Here is a tiny trained network, its code and every weight. The questions are about switching its units off for an input and a target symbol, where a switched-off unit gives its printed mean instead of its output.

import numpy as np


def w(rows, s, z=0):
    codes = np.array(rows[::2]) - 128.0
    scale = np.full(codes.shape[1], s)
    scale[-1] = z or s
    return codes * scale


def f(y):
    return y / 2 * (1 + np.tanh(0.7978845608 * (y + 0.044715 * y**3)))


def softmax(a):
    e = np.exp(a - a.max(-1, keepdims=True))
    return e / e.sum(-1, keepdims=True)


def log_softmax(a):
    a = a - a.max(-1, keepdims=True)
    return a - np.log(np.exp(a).sum(-1, keepdims=True))


def net(x, mask):
    ids = ['Δαβεηθμξπστφω'.index(c) for c in x.split()]
    T = len(ids)
    res = E[ids] + P[:T]
    u = 0
    for l in range(2):
        q, k, v = (res @ M[l].T for M in (Q, K, V))
        z = softmax(np.where(np.tri(T) > 0, q @ k.T / 4**0.5, -1e9)) @ v
        res = res + np.where(mask[u], z, O[l][:, -1]) @ O[l][:, :-1]
        u += 1
        y = f(res @ A[l][:, :-1].T + A[l][:, -1])
        res = res + np.where(mask[u : u + 8], y, B[l][:, -1]) @ B[l][:, :-1]
        u += 8
    return log_softmax(res[-1] @ U[:, :-1].T + U[:, -1])


Q, K, V, O, A, B = {}, {}, {}, {}, {}, {}
E = w([
[117,151,149],'Δ',
[185,167,222],'α',
[150,126,151],'β',
[169,8,93],'ε',
[214,37,98],'η',
[102,99,88],'θ',
[169,54,103],'μ',
[239,63,108],'ξ',
[158,146,155],'π',
[182,110,113],'σ',
[93,107,124],'τ',
[87,222,122],'φ',
[204,170,138],'ω',
],0.016)
P = w([
[81,112,65],'0',
[99,94,254],'1',
[95,137,254],'2',
[134,130,214],'3',
[142,135,209],'4',
[132,150,194],'5',
[135,168,193],'6',
[154,159,175],'7',
[140,166,173],'8',
[134,177,165],'9',
[149,174,161],'10',
],0.0084)
Q[0] = w([
[2,138,209],'0.h1',
[162,86,151],'0.h1',
[41,67,160],'0.h1',
[236,176,46],'0.h1',
],0.0085)
K[0] = w([
[2,168,210],'0.h1',
[54,109,117],'0.h1',
[180,19,220],'0.h1',
[225,168,33],'0.h1',
],0.0069)
V[0] = w([
[186,137,106],'0.h1',
[157,108,252],'0.h1',
[144,91,52],'0.h1',
[106,153,148],'0.h1',
],0.015)
O[0] = w([
[44,227,7,165],'0.h1',
[146,23,23,255],'0.h1',
[2,169,197,88],'0.h1',
[206,118,122,120],'0.h1',
],0.0067,0.0061)
A[0] = w([
[159,99,160,237],'0.n1',
[135,124,116,41],'0.n2',
[57,5,97,228],'0.n3',
[70,200,98,11],'0.n4',
[153,126,103,254],'0.n5',
[144,73,30,46],'0.n6',
[120,143,82,161],'0.n7',
[168,77,73,237],'0.n8',
],0.012,0.0034)
B[0] = w([
[107,132,79,182],'0.n1',
[58,78,193,121],'0.n2',
[192,216,121,228],'0.n3',
[150,2,199,132],'0.n4',
[90,239,102,196],'0.n5',
[130,8,175,205],'0.n6',
[160,171,145,147],'0.n7',
[78,229,181,255],'0.n8',
],0.0087,0.0092)
Q[1] = w([
[152,146,110],'1.h1',
[117,96,63],'1.h1',
[181,144,107],'1.h1',
[48,5,84],'1.h1',
],0.032)
K[1] = w([
[127,116,163],'1.h1',
[226,183,164],'1.h1',
[56,107,213],'1.h1',
[227,254,104],'1.h1',
],0.021)
V[1] = w([
[134,42,252],'1.h1',
[86,115,113],'1.h1',
[221,174,211],'1.h1',
[159,56,196],'1.h1',
],0.016)
O[1] = w([
[6,89,137,238],'1.h1',
[132,124,90,124],'1.h1',
[98,190,239,254],'1.h1',
[45,58,138,126],'1.h1',
],0.015,0.0062)
A[1] = w([
[201,84,44,137],'1.n1',
[203,144,2,33],'1.n2',
[130,202,84,73],'1.n3',
[161,102,52,255],'1.n4',
[249,98,139,93],'1.n5',
[196,44,105,44],'1.n6',
[39,50,179,146],'1.n7',
[105,173,220,89],'1.n8',
],0.008,0.0077)
B[1] = w([
[200,89,104,141],'1.n1',
[61,71,103,157],'1.n2',
[31,111,143,159],'1.n3',
[249,55,247,148],'1.n4',
[100,200,70,184],'1.n5',
[19,93,125,125],'1.n6',
[192,143,152,249],'1.n7',
[75,130,78,208],'1.n8',
],0.014,0.02)
U = w([
[188,208,254,181],'Δ',
[98,161,151,219],'α',
[165,148,123,102],'β',
[17,98,54,155],'ε',
[123,128,146,141],'η',
[68,71,173,92],'θ',
[74,108,103,158],'μ',
[191,102,173,112],'ξ',
[159,141,71,110],'π',
[92,104,126,150],'σ',
[65,118,110,128],'τ',
[48,165,186,5],'φ',
[105,207,112,63],'ω',
],0.0088,0.014)

Each question gives the input, a string of symbols that net reads in full, and the target symbol t.
The units are the heads (4 rows each of Q, K, V and O) and the neurons (one row each of A and B). Each row of codes is followed by its name. A weight is (code - 128) times the scale printed after its matrix; where a second scale follows, it is the last column's (O, A, B and U).
mask holds one flag per unit, layer by layer, with each layer's heads first. A switched-off unit (its flag False) gives its mean, the last column of its rows in O or B, instead of its output. The means were averaged over made-up inputs and are rounded, as every weight is.
A unit's drop is (log p(t) with every unit on - log p(t) with that unit switched off) / (log p(t) with every unit on - log p(t) with every unit switched off).
The circuit of an input: a set's keep is (log p(t) with only the set's units on - log p(t) with every unit switched off) / (log p(t) with every unit on - log p(t) with every unit switched off). Starting from the 12 units with the biggest drops (on a tie, the unit counted first), units are removed one at a time, each time the one whose removal leaves the highest keep (on an exact tie, the one counted first), for as long as the keep stays at least 0.8.
circuit, biggest first: the units of the circuit, biggest drop first
unit that matters most: the unit with the biggest drop
k most important neurons: the k neurons with the biggest drops, biggest first
top k neurons in layer l: the k neurons of layer l with the biggest drops, biggest first
input θ φ ω ω φ α φ π β μ ξ, target θ: unit that matters most	0.h1
input θ ω α φ θ ω ξ μ ω ω π, target θ: 4 most important neurons	(1.n7 0.n4 0.n3 0.n5)
input φ ε η π, target φ: circuit, biggest first	(0.h1 0.n3 1.h1)
input φ π μ, target φ: top 2 neurons in layer 0	(0.n4 0.n3)
input φ π φ φ θ ε ξ τ α, target φ: circuit, biggest first	(0.h1 1.h1 0.n3)
input φ φ η ω τ ε ω η θ, target φ: circuit, biggest first	(0.h1 1.n8 0.n3 1.h1)
input π φ φ ω ω, target π: circuit, biggest first	(0.n3 1.h1 1.n2)
input ω ε α α ω Δ η σ π, target ω: 3 most important neurons	(0.n3 0.n8 0.n5)
input φ θ ε ω φ, target φ: circuit, biggest first	(0.h1 0.n3 1.h1 0.n4)
input β ω π φ θ, target Δ: 4 most important neurons	(1.n4 1.n8 0.n5 0.n1)
input φ α σ ω φ θ θ, target φ: circuit, biggest first	(0.h1 1.n8 1.h1 0.n4)
input ξ ω ω μ μ, target ξ: top 2 neurons in layer 0	(0.n3 0.n8)
input φ Δ Δ φ φ, target φ: top 4 neurons in layer 0	(0.n3 0.n4 0.n1 0.n5)
input π η ξ π ω ω ε, target π: most important neuron	(0.n3)
input η Δ ε, target Δ: 2 most important neurons	(0.n4 1.n8)
input ω φ β φ α ω ω π η φ, target ω: 3 most important neurons	(0.n6 0.n8 0.n5)
input ω ω θ ω ε, target Δ: 2 most important neurons	(0.n3 0.n6)
input ω ε σ ω φ μ μ Δ, target ω: 4 most important neurons	(0.n3 0.n6 1.n7 1.n5)
input ω ω α θ, target ω: top 3 neurons in layer 0	(0.n5 0.n4 0.n6)
input Δ η φ ω φ ω ω τ, target Δ: circuit, biggest first	(1.h1 0.n3)
input π τ ω μ, target π: circuit, biggest first	(0.n3 1.h1 0.n6 1.n5)
input φ β ε η η β, target φ: circuit, biggest first	(0.h1 0.n4 0.n3 1.h1)
input θ β τ ξ σ ω ω ε, target θ: top 2 neurons in layer 1	(1.n7 1.n5)
input π φ φ ε ω, target π: circuit, biggest first	(0.n3 1.h1 0.n8)
input φ π θ ω θ θ π ω σ, target φ: circuit, biggest first	(0.h1 0.n3 1.h1)
input Δ α α θ, target Δ: circuit, biggest first	(1.h1)
input φ Δ ω σ ω π ω ω π π, target φ: circuit, biggest first	(0.h1 1.h1)
